Below are the code and all the weights of a small trained network. Each question names an input and a target symbol and asks about switching units off, where a switched-off unit gives its printed mean instead of its output.

import numpy as np


def w(rows, s, z=0):
    codes = np.array(rows[::2]) - 128.0
    scale = np.full(codes.shape[1], s)
    scale[-1] = z or s
    return codes * scale


def f(y):
    return y / 2 * (1 + np.tanh(0.7978845608 * (y + 0.044715 * y**3)))


def softmax(a):
    e = np.exp(a - a.max(-1, keepdims=True))
    return e / e.sum(-1, keepdims=True)


def log_softmax(a):
    a = a - a.max(-1, keepdims=True)
    return a - np.log(np.exp(a).sum(-1, keepdims=True))


def net(x, mask):
    ids = ['αγδζημξπτφ'.index(c) for c in x.split()]
    T = len(ids)
    res = E[ids] + P[:T]
    u = 0
    for l in range(2):
        q, k, v = (res @ M[l].T for M in (Q, K, V))
        z = softmax(np.where(np.tri(T) > 0, q @ k.T / 2**0.5, -1e9)) @ v
        res = res + np.where(mask[u], z, O[l][:, -1]) @ O[l][:, :-1]
        u += 1
        y = f(res @ A[l][:, :-1].T + A[l][:, -1])
        res = res + np.where(mask[u : u + 8], y, B[l][:, -1]) @ B[l][:, :-1]
        u += 8
    return log_softmax(res[-1] @ U[:, :-1].T + U[:, -1])


Q, K, V, O, A, B = {}, {}, {}, {}, {}, {}
E = w([
[167,111,8,147],'α',
[117,65,39,71],'γ',
[129,189,170,205],'δ',
[143,174,115,18],'ζ',
[106,116,193,212],'η',
[60,69,111,204],'μ',
[205,104,118,147],'ξ',
[55,155,187,104],'π',
[93,179,76,116],'τ',
[181,29,218,56],'φ',
],0.012)
P = w([
[228,106,85,192],'0',
[175,72,6,135],'1',
[145,63,35,117],'2',
[111,52,48,99],'3',
[99,46,47,81],'4',
[89,39,79,69],'5',
[73,46,99,52],'6',
],0.0023)
Q[0] = w([
[169,136,217,246],'L0H0',
[119,87,36,2],'L0H0',
],0.0073)
K[0] = w([
[48,239,87,215],'L0H0',
[254,32,180,86],'L0H0',
],0.0087)
V[0] = w([
[125,245,12,253],'L0H0',
[93,79,232,93],'L0H0',
],0.0028)
O[0] = w([
[208,192,3,206,8],'L0H0',
[105,118,216,108,161],'L0H0',
],0.0039,0.0017)
A[0] = w([
[98,71,2,205,166],'L0N0',
[248,64,128,128,238],'L0N1',
[125,145,165,42,171],'L0N2',
[57,241,88,191,253],'L0N3',
[136,88,57,83,137],'L0N4',
[161,116,122,160,153],'L0N5',
[138,96,169,104,145],'L0N6',
[81,94,204,184,251],'L0N7',
],0.0088,0.0045)
B[0] = w([
[57,123,34,222,195],'L0N0',
[157,13,155,125,253],'L0N1',
[95,98,221,2,175],'L0N2',
[150,238,250,197,187],'L0N3',
[161,119,3,103,162],'L0N4',
[144,107,129,172,146],'L0N5',
[121,63,148,121,163],'L0N6',
[116,87,237,187,212],'L0N7',
],0.0071,0.0065)
Q[1] = w([
[164,118,2,63],'L1H0',
[131,20,216,122],'L1H0',
],0.0099)
K[1] = w([
[182,150,48,118],'L1H0',
[149,3,185,102],'L1H0',
],0.014)
V[1] = w([
[232,136,66,122],'L1H0',
[253,96,83,47],'L1H0',
],0.0065)
O[1] = w([
[253,164,221,3,3],'L1H0',
[254,215,66,75,210],'L1H0',
],0.0045,0.0037)
A[1] = w([
[133,64,97,233,71],'L1N0',
[100,244,25,199,253],'L1N1',
[112,96,172,79,14],'L1N2',
[182,234,182,101,102],'L1N3',
[122,128,47,198,71],'L1N4',
[2,52,89,97,109],'L1N5',
[223,89,148,96,98],'L1N6',
[137,79,92,223,50],'L1N7',
],0.0084,0.0038)
B[1] = w([
[151,177,183,36,253],'L1N0',
[190,167,87,212,228],'L1N1',
[141,191,72,121,176],'L1N2',
[101,89,97,44,136],'L1N3',
[164,222,89,84,193],'L1N4',
[73,95,2,127,236],'L1N5',
[174,91,157,187,253],'L1N6',
[110,188,177,26,224],'L1N7',
],0.0091,0.0067)
U = w([
[133,157,106,254,146],'α',
[153,150,163,26,83],'γ',
[198,88,174,165,245],'δ',
[69,147,212,82,135],'ζ',
[143,184,225,184,58],'η',
[126,124,35,137,64],'μ',
[30,118,109,196,236],'ξ',
[162,193,103,119,4],'π',
[59,173,94,55,27],'τ',
[100,60,76,132,70],'φ',
],0.008,0.0041)

Each question gives the input, a string of symbols that net reads in full, and the target symbol t.
The units are the heads (2 rows each of Q, K, V and O) and the neurons (one row each of A and B). Each row of codes is followed by its name. A weight is (code - 128) times the scale printed after its matrix; where a second scale follows, it is the last column's (O, A, B and U).
mask holds one flag per unit, layer by layer, with each layer's heads first. A switched-off unit (its flag False) gives its mean, the last column of its rows in O or B, instead of its output. The means were averaged over made-up inputs and are rounded, as every weight is.
A unit's drop is (log p(t) with every unit on - log p(t) with that unit switched off) / (log p(t) with every unit on - log p(t) with every unit switched off).
The circuit of an input: a set's keep is (log p(t) with only the set's units on - log p(t) with every unit switched off) / (log p(t) with every unit on - log p(t) with every unit switched off). Starting from the 12 units with the biggest drops (on a tie, the unit counted first), units are removed one at a time, each time the one whose removal leaves the highest keep (on an exact tie, the one counted first), for as long as the keep stays at least 0.8.
circuit, biggest first: the units of the circuit, biggest drop first
top k neurons: the k neurons with the biggest drops, biggest first
k most important neurons of layer l: the k neurons of layer l with the biggest drops, biggest first
drop of u: that unit's drop, to one decimal
input ξ τ α π π η, target ζ: circuit, biggest first	L1N0, L1H0, L1N7, L0N7
input ξ μ η, target ζ: circuit, biggest first	L1H0, L1N0, L1N7, L0N7
input φ ξ η ζ, target τ: top 2 neurons	L0N2, L0N7
input φ ξ ξ η, target η: 2 most important neurons of layer 1	L1N5, L1N3
input φ ζ δ ξ, target γ: 2 most important neurons of layer 1	L1N0, L1N7
input φ η δ η φ, target φ: top 2 neurons	L1N5, L0N2
input ξ α φ τ μ, target π: top neuron	L0N7
input π η ξ δ, target η: top 2 neurons	L0N3, L1N5
input π μ ξ ξ φ η, target η: 3 most important neurons of layer 0	L0N1, L0N7, L0N2
input ξ ξ ζ π γ, target μ: top 2 neurons	L0N0, L0N4
input δ ζ φ ξ, target γ: 2 most important neurons of layer 0	L0N2, L0N1
input δ φ δ τ, target ξ: top 2 neurons	L0N7, L0N1
input ζ ξ π φ μ, target π: 4 most important neurons of layer 1	L1N1, L1N0, L1N4, L1N7
input ξ μ α, target π: most important neuron of layer 0	L0N0
input α α μ ξ π ξ δ, target η: 2 most important neurons of layer 0	L0N3, L0N2
input π φ π π γ τ, target ξ: 2 most important neurons of layer 0	L0N1, L0N7
input α μ ζ α, target π: 2 most important neurons of layer 0	L0N0, L0N2
input π ξ φ δ φ, target φ: drop of L1H0	0.1
input α α α π ξ τ, target α: drop of L0N1	0.6
input μ ζ η π δ α μ, target τ: drop of L0N0	0.1
input τ π τ, target α: top neuron	L1N1
